Below is a small trained network, with its code and all its weights. Each question gives an input and a target symbol and asks what happens when units are switched off, that is, made to give their printed mean instead of their output.

import numpy as np


def w(rows, s, z=0):
    codes = np.array(rows[::2]) - 128.0
    scale = np.full(codes.shape[1], s)
    scale[-1] = z or s
    return codes * scale


def norm(h):
    return h / np.sqrt((h * h).mean(-1, keepdims=True) + 1e-5)


def f(y):
    return np.maximum(y, 0)


def softmax(a):
    e = np.exp(a - a.max(-1, keepdims=True))
    return e / e.sum(-1, keepdims=True)


def log_softmax(a):
    a = a - a.max(-1, keepdims=True)
    return a - np.log(np.exp(a).sum(-1, keepdims=True))


def net(x, mask):
    ids = ['δεηθπσω'.index(c) for c in x.split()]
    T = len(ids)
    res = E[ids] + P[:T]
    u = 0
    for l in range(2):
        r = norm(res)
        for j in range(2):
            rows = slice(2 * j, 2 * j + 2)
            q, k, v = (r @ M[l][rows].T for M in (Q, K, V))
            z = softmax(np.where(np.tri(T) > 0, q @ k.T / 2**0.5, -1e9)) @ v
            o = O[l][rows]
            res = res + np.where(mask[u + j], z, o[:, -1]) @ o[:, :-1]
        u += 2
        y = f(norm(res) @ A[l][:, :-1].T + A[l][:, -1])
        res = res + np.where(mask[u : u + 4], y, B[l][:, -1]) @ B[l][:, :-1]
        u += 4
    return log_softmax(norm(res)[-1] @ U[:, :-1].T + U[:, -1])


Q, K, V, O, A, B = {}, {}, {}, {}, {}, {}
E = w([
[121,67,120,110],'δ',
[176,99,28,112],'ε',
[144,136,189,255],'η',
[61,40,178,122],'θ',
[107,108,221,69],'π',
[191,198,106,64],'σ',
[24,182,211,138],'ω',
],0.0044)
P = w([
[53,149,102,107],'0',
[68,144,101,114],'1',
[189,47,253,131],'2',
[83,141,101,116],'3',
[94,143,108,113],'4',
[190,73,227,135],'5',
[110,139,103,113],'6',
[114,137,116,117],'7',
[200,87,232,139],'8',
],0.0053)
Q[0] = w([
[137,194,250,164],'0.h0',
[238,170,250,4],'0.h0',
[87,70,190,212],'0.h1',
[239,111,184,172],'0.h1',
],0.018)
K[0] = w([
[139,246,218,162],'0.h0',
[253,237,154,7],'0.h0',
[50,78,236,218],'0.h1',
[242,204,176,238],'0.h1',
],0.015)
V[0] = w([
[231,239,134,134],'0.h0',
[47,167,169,254],'0.h0',
[59,76,183,62],'0.h1',
[183,124,184,249],'0.h1',
],0.0098)
O[0] = w([
[85,253,98,36,90],'0.h0',
[33,173,145,216,127],'0.h0',
[61,98,219,59,253],'0.h1',
[163,89,225,235,107],'0.h1',
],0.0067,0.0056)
A[0] = w([
[174,132,137,67,97],'0.n0',
[133,106,107,79,4],'0.n1',
[148,144,4,132,105],'0.n2',
[138,131,142,226,126],'0.n3',
],0.019,0.0016)
B[0] = w([
[65,118,111,83,254],'0.n0',
[159,175,84,122,214],'0.n1',
[185,100,184,251,182],'0.n2',
[169,204,76,82,246],'0.n3',
],0.017,0.0065)
Q[1] = w([
[147,222,147,125],'1.h0',
[2,114,121,173],'1.h0',
[147,143,201,68],'1.h1',
[143,201,107,69],'1.h1',
],0.018)
K[1] = w([
[159,253,158,144],'1.h0',
[5,85,121,227],'1.h0',
[234,179,182,137],'1.h1',
[164,219,80,213],'1.h1',
],0.014)
V[1] = w([
[117,94,130,1],'1.h0',
[186,95,70,181],'1.h0',
[147,128,108,125],'1.h1',
[241,119,230,116],'1.h1',
],0.0067)
O[1] = w([
[105,132,2,172,252],'1.h0',
[121,111,129,49,33],'1.h0',
[150,129,113,120,162],'1.h1',
[94,129,9,188,119],'1.h1',
],0.0053,0.0019)
A[1] = w([
[233,220,159,134,198],'1.n0',
[56,210,144,64,4],'1.n1',
[1,241,126,228,41],'1.n2',
[210,105,116,224,84],'1.n3',
],0.016,0.0017)
B[1] = w([
[250,49,126,118,246],'1.n0',
[148,196,200,64,234],'1.n1',
[29,150,27,181,193],'1.n2',
[48,205,177,163,176],'1.n3',
],0.02,0.012)
U = w([
[93,56,8,61,2],'δ',
[123,172,186,233,93],'ε',
[143,189,16,168,138],'η',
[68,32,147,148,227],'θ',
[117,192,181,48,193],'π',
[254,71,143,115,107],'σ',
[25,168,76,165,156],'ω',
],0.0077,0.0018)

Each question gives the input, a string of symbols that net reads in full, and the target symbol t.
The units are the heads (2 rows each of Q, K, V and O) and the neurons (one row each of A and B). Each row of codes is followed by its name. A weight is (code - 128) times the scale printed after its matrix; where a second scale follows, it is the last column's (O, A, B and U).
mask holds one flag per unit, layer by layer, with each layer's heads first. A switched-off unit (its flag False) gives its mean, the last column of its rows in O or B, instead of its output. The means were averaged over made-up inputs and are rounded, as every weight is.
A unit's drop is (log p(t) with every unit on - log p(t) with that unit switched off) / (log p(t) with every unit on - log p(t) with every unit switched off).
The circuit of an input: a set's keep is (log p(t) with only the set's units on - log p(t) with every unit switched off) / (log p(t) with every unit on - log p(t) with every unit switched off). Starting from all 12 units, units are removed one at a time, each time the one whose removal leaves the highest keep (on an exact tie, the one counted first), for as long as the keep stays at least 0.8.
units of the circuit, in order: the units of the circuit, biggest drop first
unit that matters most: the unit with the biggest drop
k most important neurons: the k neurons with the biggest drops, biggest first
k most important neurons of layer l: the k neurons of layer l with the biggest drops, biggest first
heads that matter: for each layer, one digit per head in row order, 1 if its drop is at least 0.15 and else 0, layers parted by /
drop when u is switched off: that unit's drop, to one decimal
input η σ ω π σ π π η, target η: heads that matter => 10 / 00
input ω π θ, target ω: 2 most important neurons => [0.n2 1.n0]
input π π ε, target δ: unit that matters most => 0.n2
input θ θ ω π π ω π π δ, target ε: heads that matter => 01 / 01
input θ η ω π η π θ η ω, target σ: heads that matter => 01 / 00
input θ σ η δ, target δ: units of the circuit, in order => [0.h1 0.h0 1.n1]
input θ π π θ σ, target σ: units of the circuit, in order => [0.h0 0.h1 0.n2 1.n0]
input δ π ω η θ ε π δ, target δ: 3 most important neurons => [1.n1 1.n0 0.n3]
input π ω θ π, target ω: heads that matter => 10 / 11
input ε θ ε, target δ: heads that matter => 11 / 00
input η θ η π η π η η, target η: heads that matter => 11 / 00
input θ ε ω ω, target ω: heads that matter => 11 / 00
input π π π θ θ π, target θ: 3 most important neurons => [0.n3 1.n1 1.n0]
input π π π ε θ η π ε, target ε: most important neuron => [1.n3]
input π π δ, target ε: heads that matter => 11 / 01
input π ω π, target θ: 3 most important neurons => [1.n1 1.n0 0.n2]
input δ θ σ σ θ, target θ: 3 most important neurons of layer 1 => [1.n1 1.n0 1.n2]
input π δ π ω θ ω ω ω, target ω: heads that matter => 01 / 00
input θ ε ω, target η: 4 most important neurons => [1.n2 0.n3 0.n0 0.n1]
input π π π σ, target σ: unit that matters most => 0.h0
input π π θ σ η π σ ε, target ε: 2 most important neurons => [0.n2 1.n3]
input π ω θ, target ω: drop when 0.n1 is switched off => 0.3
input θ θ ω δ ω ε η δ ω, target σ: drop when 1.n0 is switched off => 1.4
